In the rows, zero is written as 128.
Known rows:
flubu: [141 113 101 157 161 126  90 118 137 132 109 125 129 145 127 149 130 120
 107 120 117 150 144 152 149 123 122 124 129 140 104 131 141 139 118 100
 124 129 109 141 126 125 123 133 147 105 146 117 128]
bruplu: [130 128 106 154 153 135 101 135 132 130 126 133 125 137 137 131 146 130
 117 118 118 136 135 137 132 133 129 127 134 135 124 123 131 137 110 126
 125 145 115 129 122 126 129 124 127 124 129 129 137]
kluvul: [103 159  98 182 165 172  91 117 115 101 157 136 120 117 140 139 181 151
  77 118 145 186 136 116 144 169 139 108 156 109 145 130 100 126 150 146
 113 166 143  98 141 152 169 127 122 126 142 143  96]
goflam: [120 136 144 110 100 131 145 104 122 114 139 125 130 108 121 133 117 136
 122 130 139 139 124 116 129 124 128 133 131 119 146 139 116 115 153 133
 130 112 144 118 144 138 133 133 124 127 132 121 106]
puti: [128 125 145 103 109 117 145 112 128 128 119 119 131 121 117 133 105 119
 137 133 136 127 130 126 140 119 123 128 122 122 122 140 129 118 150 120
 126 104 148 129 135 126 122 141 141 124 130 126 117]
skesa: [127 120  87 131 147 135 101 118 119 160 149 122 121 122 136 113 138 136
 116 109 113 151 141 110 121 143 127 137 133 159 104 131 138 129  88 149
 121 169  74 103  95 105 120 144 145 120 156 118 160]
petrul: [144 100 102 151 128 140  76  95 144 104 125 124 132 131 112 160 141 147
  61 126  98 149 117 147 102  95 131 167 127 140 147 127 121 142 112  78
 144 113  83 154 158 140 136 108 128  98 140  67 108]
zifum: [115 150 131 116  77 117 165 119 135 119 137 141 111 113 136 126 146 133
 159 145 111 129 112 136 105 142 107 129  94 144 122 107 103 124 128 134
 161 102 194 112 120 113 130 150 150 132 118 118 139]
konu: [120 155  85 169 102 124 113 137 127 108 138 152  96 127 149 114 178 133
 127 139  77 123 111 154  94 163 109 104  80 154 114  64 110 164  90 111
 168 128 168 128 110  95 150 147 160 116 103 127 176]
kikle: [126 114  71 116 152 138  98 105 111 180 169 117 119 118 134  99 133 141
 119 106 119 156 141  87 126 144 128 146 130 168  95 127 141 128  70 165
 114 177  53  84  80  91 111 151 154 119 177 114 170]
vedren: [132 127 106 153 155 134 104 140 131 128 127 133 125 141 136 129 144 131
 116 120 118 138 135 136 130 133 128 125 135 136 121 123 131 136 110 127
 125 144 111 131 119 128 131 125 125 125 130 128 137]
floklatur: [121 117 106 154 131 128 102 139 141 130 123 138 118 134 142 134 131 129
 123 117 116 137 140 132 132 145 128 123 150 137 119 113 138 137 121 127
 122 152 105 130 122 127 132 127 125 128 132 123 141]
zeflesul: [125 133 144 103  89 114 150 115 118 123 132 127 129 114 121 117 111 122
 138 132 131 119 124 122 125 123 126 122 113 123 131 125 127 125 141 125
 136 104 147 126 132 122 130 143 136 126 121 128 129]
kapuman: [124 120 100 125 202 140 108 139 116 134 133 127 125 144 120 105 146 125
 116 126 118 144 145 123 116 103 112 118 134 128 125 142 125 147 104 122
 135 159 104 141  98 123 142 107 105 134 116 146 143]
tregruple: [136  94 129 165 163 143  86 214 151 102 157 151  95 155 138 101 154 150
 139 128 129 104  71 107 110  63 171 153 125 120 112  85 115 120 102  76
  60 128 110 117  96 166 128 118 169 140 133 141 117]
sizer: [151 141 121 175 146 134  98 139 114 110 135 129 146 137 141 120 141 118
 104 103 136 129 150 131 154 149 158 109 133 110 141 124 136 140 104 138
 111 154  93 131 141 135 140 119 100 115 126 143 129]
gruflus: [151 128 123 159 143 125 100 141 117 119 126 126 137 138 134 116 129 115
 105 114 126 117 139 132 141 139 148 114 125 121 129 116 147 150 104 123
 117 144  91 143 130 122 134 119 114 117 121 138 141]
motun: [136 120 139 114 133 111 137 112 130 133 100 114 135 135 111 147 100 107
 136 139 141 140 136 145 156 112 113 118 117 123 104 148 137 120 164 102
 119  90 165 139 134 123 116 148 162 112 142 138 109]

Facts:
balaves -Ω-> brezam; bripler -Ω-> ragal; bripler -Ω-> diruk; brubra -Ω-> diruk; brubra -Ω-> kimozi; bruplu -Ω-> fiplor
buplus -Ω-> grulum; buplus -Ω-> brezam; dezamin -Ω-> kloplo; difol -Ω-> plegon; difol -Ω-> zoraze; domege -Ω-> diruk
druke -Ω-> breskis; flanelir -Ω-> zifum; flanelir -Ω-> susem; flemur -Ω-> zoraze; floklatur -Ω-> detra; floklatur -Ω-> sifus
floklatur -Ω-> nidine; flubu -Ω-> kleskem; flubu -Ω-> nupi; flubu -Ω-> vurugrin; flubu -Ω-> fleri; gabafal -Ω-> sifus
gabafal -Ω-> kloplo; gabafal -Ω-> metri; giske -Ω-> zokir; giske -Ω-> tokotrok; gostur -Ω-> kleskem; gostur -Ω-> motun
gostur -Ω-> puti; graran -Ω-> fleri; grobok -Ω-> gregal; gruflus -Ω-> klazen; gruflus -Ω-> plaguk; grupul -Ω-> trelur
grupul -Ω-> ploror; grupul -Ω-> dritrar; kaplas -Ω-> grulum; kaplas -Ω-> lotin; kaplas -Ω-> goflam; kaplas -Ω-> fuper
kapuman -Ω-> klebor; kapuman -Ω-> gekluplol; ketas -Ω-> skebre; ketas -Ω-> fone; kikle -Ω-> mestel; kikle -Ω-> totrom
kikle -Ω-> vilagrol; kikle -Ω-> tidra; klapos -Ω-> klafugil; klapos -Ω-> gekluplol; klapos -Ω-> piflok; kletir -Ω-> stepla
kletir -Ω-> zifum; kletir -Ω-> fleflal; kletir -Ω-> dregru; klorinu -Ω-> fetu; kluvul -Ω-> pelas; kluvul -Ω-> zoraze
kluvul -Ω-> goflam; konu -Ω-> zifum; konu -Ω-> dokligem; lumas -Ω-> fuper; maplom -Ω-> tuflo; maplom -Ω-> liskal
maplom -Ω-> fetu; mistir -Ω-> piflok; mubren -Ω-> motun; mubren -Ω-> drivil; neflos -Ω-> teruk; neplol -Ω-> plegon
neplol -Ω-> rostobur; peber -Ω-> gragradun; peber -Ω-> lagru; petrul -Ω-> kleskem; petrul -Ω-> grulum; petrul -Ω-> dritrar
petrul -Ω-> fuper; plidron -Ω-> klaste; plidron -Ω-> vurugrin; plitribo -Ω-> plorar; plitribo -Ω-> zifum; plitribo -Ω-> lagru
plitribo -Ω-> droduk; plodrer -Ω-> susem; puful -Ω-> klafugil; puful -Ω-> stive; puful -Ω-> tidra; puplu -Ω-> flanovak
puplu -Ω-> diruk; rudis -Ω-> dokligem; rudis -Ω-> rostobur; samubri -Ω-> kloplo; samubri -Ω-> teruk; sebrefi -Ω-> susem
sebrefi -Ω-> pari; sipemom -Ω-> drestok; sipemom -Ω-> bisobim; sipemom -Ω-> fuper; sizer -Ω-> dronu; sizer -Ω-> pelas
sizer -Ω-> gregal; skesa -Ω-> vilagrol; skubren -Ω-> gragradun; skubren -Ω-> teruk; skubren -Ω-> piflok; skubren -Ω-> skotrom
skuris -Ω-> gami; sogok -Ω-> totrom; sogok -Ω-> breskis; sogok -Ω-> flozi; stedo -Ω-> susem; stedo -Ω-> gapa
stefim -Ω-> ragal; stefim -Ω-> breskis; stegin -Ω-> skebre; stugru -Ω-> rifla; subrer -Ω-> dokligem; subrer -Ω-> zeflesul
sutes -Ω-> dronu; sutes -Ω-> rostobur; sutes -Ω-> klazen; teve -Ω-> drestok; teve -Ω-> gragradun; teve -Ω-> skuflu
tifo -Ω-> droskik; tifo -Ω-> skotrom; toros -Ω-> gami; toros -Ω-> drazik; tregruple -Ω-> breskis; tregruple -Ω-> brezam
tudil -Ω-> tuflo; tudil -Ω-> droskik; tudil -Ω-> motun; vedren -Ω-> brustom; videbus -Ω-> mestel; zatrakan -Ω-> trabok
zatrakan -Ω-> susem; zodistin -Ω-> drifu; zosuba -Ω-> gekluplol; zosuba -Ω-> gami; zosuba -Ω-> kimozi; balaves -λ-> a
bisobim -λ-> b; breskis -λ-> a; brezam -λ-> b; bripler -λ-> a; brubra -λ-> b; bruplu -λ-> b
brustom -λ-> b; buplus -λ-> a; detra -λ-> a; dezamin -λ-> b; difol -λ-> b; diruk -λ-> b
dokligem -λ-> a; domege -λ-> b; drazik -λ-> a; dregru -λ-> a; drestok -λ-> b; drifu -λ-> b
dritrar -λ-> a; drivil -λ-> a; droduk -λ-> b; dronu -λ-> b; droskik -λ-> b; druke -λ-> a
fetu -λ-> b; fiplor -λ-> a; flanelir -λ-> b; flanovak -λ-> b; fleflal -λ-> b; flemur -λ-> b
fleri -λ-> a; floklatur -λ-> a; flozi -λ-> b; flubu -λ-> b; fone -λ-> b; fuper -λ-> a
gabafal -λ-> a; gami -λ-> b; gapa -λ-> b; gekluplol -λ-> a; giske -λ-> a; goflam -λ-> b
gostur -λ-> b; gragradun -λ-> a; graran -λ-> b; gregal -λ-> b; grobok -λ-> a; gruflus -λ-> b
grulum -λ-> a; grupul -λ-> a; kaplas -λ-> b; kapuman -λ-> b; ketas -λ-> a; kikle -λ-> a
kimozi -λ-> b; klafugil -λ-> b; klapos -λ-> b; klaste -λ-> b; klazen -λ-> a; klebor -λ-> b
kleskem -λ-> a; kletir -λ-> a; kloplo -λ-> a; klorinu -λ-> a; kluvul -λ-> a; konu -λ-> a
lagru -λ-> b; liskal -λ-> a; lotin -λ-> a; lumas -λ-> b; maplom -λ-> b; mestel -λ-> a
metri -λ-> b; mistir -λ-> a; motun -λ-> a; mubren -λ-> a; neflos -λ-> a; neplol -λ-> b
nidine -λ-> a; nupi -λ-> a; pari -λ-> b; peber -λ-> b; pelas -λ-> b; petrul -λ-> b
piflok -λ-> a; plaguk -λ-> a; plegon -λ-> a; plidron -λ-> a; plitribo -λ-> a; plodrer -λ-> b
plorar -λ-> b; ploror -λ-> a; puful -λ-> a; puplu -λ-> b; puti -λ-> a; ragal -λ-> a
rifla -λ-> a; rostobur -λ-> b; rudis -λ-> a; samubri -λ-> b; sebrefi -λ-> a; sifus -λ-> b
sipemom -λ-> a; sizer -λ-> b; skebre -λ-> a; skesa -λ-> a; skotrom -λ-> a; skubren -λ-> b
skuflu -λ-> a; skuris -λ-> a; sogok -λ-> a; stedo -λ-> a; stefim -λ-> a; stegin -λ-> a
stepla -λ-> a; stive -λ-> a; stugru -λ-> a; subrer -λ-> b; susem -λ-> a; sutes -λ-> a
tasas -λ-> b; teruk -λ-> a; teve -λ-> a; tidra -λ-> b; tifo -λ-> a; tokotrok -λ-> a
toros -λ-> a; totrom -λ-> b; trabok -λ-> a; tregruple -λ-> b; trelur -λ-> b; tudil -λ-> a
tuflo -λ-> b; vedren -λ-> b; videbus -λ-> a; vilagrol -λ-> b; vurugrin -λ-> b; zatrakan -λ-> b
zeflesul -λ-> b; zifum -λ-> a; zodistin -λ-> a; zokir -λ-> b; zoraze -λ-> b; zosuba -λ-> b

Rows:
No name comes twice in this set of rows, the named rows included.
[135 111 104 154 121 153  80  98 139  97 144 130 130 121 119 150 152 157
  60 124 105 150 116 137  92 103 138 169 133 137 161 125 112 139 115  97
 144 124  85 141 161 147 144 105 116 107 136  69 102] => kaplas
[129 133 137  95 103 128 151 104 124 129 130 122 132 119 124 135 113 129
 135 136 138 121 123 123 128 118 126 141 122 122 147 131 121 121 126 135
 140  97 143 131 156 131 121 128 120 129 127 115 115] => drestok
[125 147 138 112  62 103 147 113 111 107 135 127 121 108 127  99 115 118
 137 137 111 103 118 123 111 140 125 108  86 120 128  96 125 141 133 116
 149  94 160 132 129 102 139 148 148 117 105 134 153] => dokligem
[139 129  99 149 194 142 104 155 130 135 104 118 120 152 143 146 140 118
 117 129 126 149 137 152 146 128 116 129 130 132 109 130 141 145 117 121
 125 129 134 153 150 120 118 121 149 124 132 149 128] => tifo
[130 120 157  98  84 123 136 120 136  98 135 118 126 109 115 124 110 136
 112 125 122 137 116 125 101  92 132 151 120 122 142 144 121 110 151 108
 132 105 122 128 141 140 129 132 138 118 125 108 109] => grulum
[129 150  85 136 179 158 119 153 130 128 124 134 108 150 162 140 168 138
 128 130 118 146 126 150 121 132 117 143 129 140 136 115 116 138  86 149
 148 116 153 142 167 125 120 111 129 142 118 134 140] => peber
[123 129 145  94 115 122 150 117 119 128 132 121 133 117 119 117 112 126
 138 131 136 126 129 117 125 115 121 128 121 121 133 142 125 118 141 132
 131 114 141 124 129 126 124 133 123 131 123 134 123] => klebor
[102 164  96 192 167 170  91 120 108 103 158 136 117 112 141 129 183 146
  71 125 149 181 133 108 149 181 139  97 150 100 138 126 105 138 159 145
 108 171 149  99 135 146 180 131 130 125 136 162  93] => difol
[131 131 142  83 126 128 153 123 112 132 138 110 130 115 120 108 106 126
 135 133 137 134 131 108 119 114 120 137 119 126 132 149 130 119 131 142
 131 122 128 122 132 115 120 132 129 134 129 137 127] => klafugil
[152 160 145 116  90 122 161 133 139 106 130 152 148 143 159 135 123 122
 182  85 134 118 162 148 149 119 152 129 139 124 157 139 115  83 102 167
 132 103 139 111 144 152 104 150  90 123 121 118 130] => skebre

Now the same objects, written a new way:
Known rows:
tregruple: [166 176 142 151 127 113  73  83 119  62 133 118 107 127 161]
druke: [155 173 134 146 136 120  83 100 115  78 129 116 106 127 183]
teve: [183 138  90 160  84 100 106 126 118  91 108 111 133 170  67]
klorinu: [136 143 109  69 140  80  97  97 141 139 106 115 142 121 120]
peber: [170 143  67 154 108 110 119 154 134  96  99 117 143 182  87]
plitribo: [152 153  58 164 139 100 110 148 170  81 110 152 143 200 106]
plodrer: [ 71  99  73 135 101 120 108  91 195 103 101 164 121 130 139]
sogok: [166 180 119 162 130  83  72  88 107  91 123 142 104 127 195]
maplom: [151 147 102  60 139  50  79  82 148 137 103 117 149 124 105]
droskik: [133 142 130  46 109 128 137 158 123 165  93  88 167  96 116]
vurugrin: [123 134 174 124 121 161 141 175 147 158 195 161 175  85 122]
kleskem: [121 142 198  99 100 164 137 164 136 134 177 145 181  72 103]
gapa: [ 56  96 100 120 102 158 134 119 176 119  97 143 123 109 143]
skuflu: [146 127 124 133  85 157 151 171 109 115 102  96 139 137  97]
zeflesul: [109 143 133 126 168 142 154 175 141 132 120 144 136 150 138]
dokligem: [ 89 145 141 123 179 168 181 198 141 129 104 145 131 153 141]
drifu: [112 122 134 118 137 146 140 143 127 142 129 127 129 109 139]
plegon: [ 91 124 181 116 170 147 171 151 108 138 104 140 101 138 115]

Rows:
No name comes twice in this set of rows, the named rows included.
[126 146 160  80 115 134 125 148 139 145 153 132 176  90 109] => puti
[117 119 165 138 151  98 129  93 114 114 112 146  88 153  89] => flemur
[148 129 111 121  81 169 168 204 105 132  83  79 146 135 102] => gragradun
[155 134 130 152 137  96  98 124 155 136 201 175 163 125 106] => plidron
[108 141 144  35 131 127 133 137 132 157  96  95 151  92 135] => fetu
[123 178 149 141 107 144 128 151  81 139 107 131 109  84 223] => totrom
[122 132 150 143 191  83 129 107 121 124 113 164  94 179  94] => neplol
[126 118 172 147 143  84 111  72 113  99 114 152  78 167  69] => kluvul
[124 143 146  63 122 125 125 143 138 154 126 117 161  98 122] => drivil
[132 169 147 134 125 141 115 135  97 116 110 122 109  95 208] => flozi
[149 132 143 155 101  99  89  95 142  94 165 155 136 129  88] => grupul
[117 159 180 122 105 185 127 139 107  88 120 103 121  88 163] => brezam
[114 131 205 124  66 192 155 156 110  96 129 113 132  93  86] => fuper
[129 131 137 137 187  83 119 106 127 135 123 156 100 166 105] => gruflus

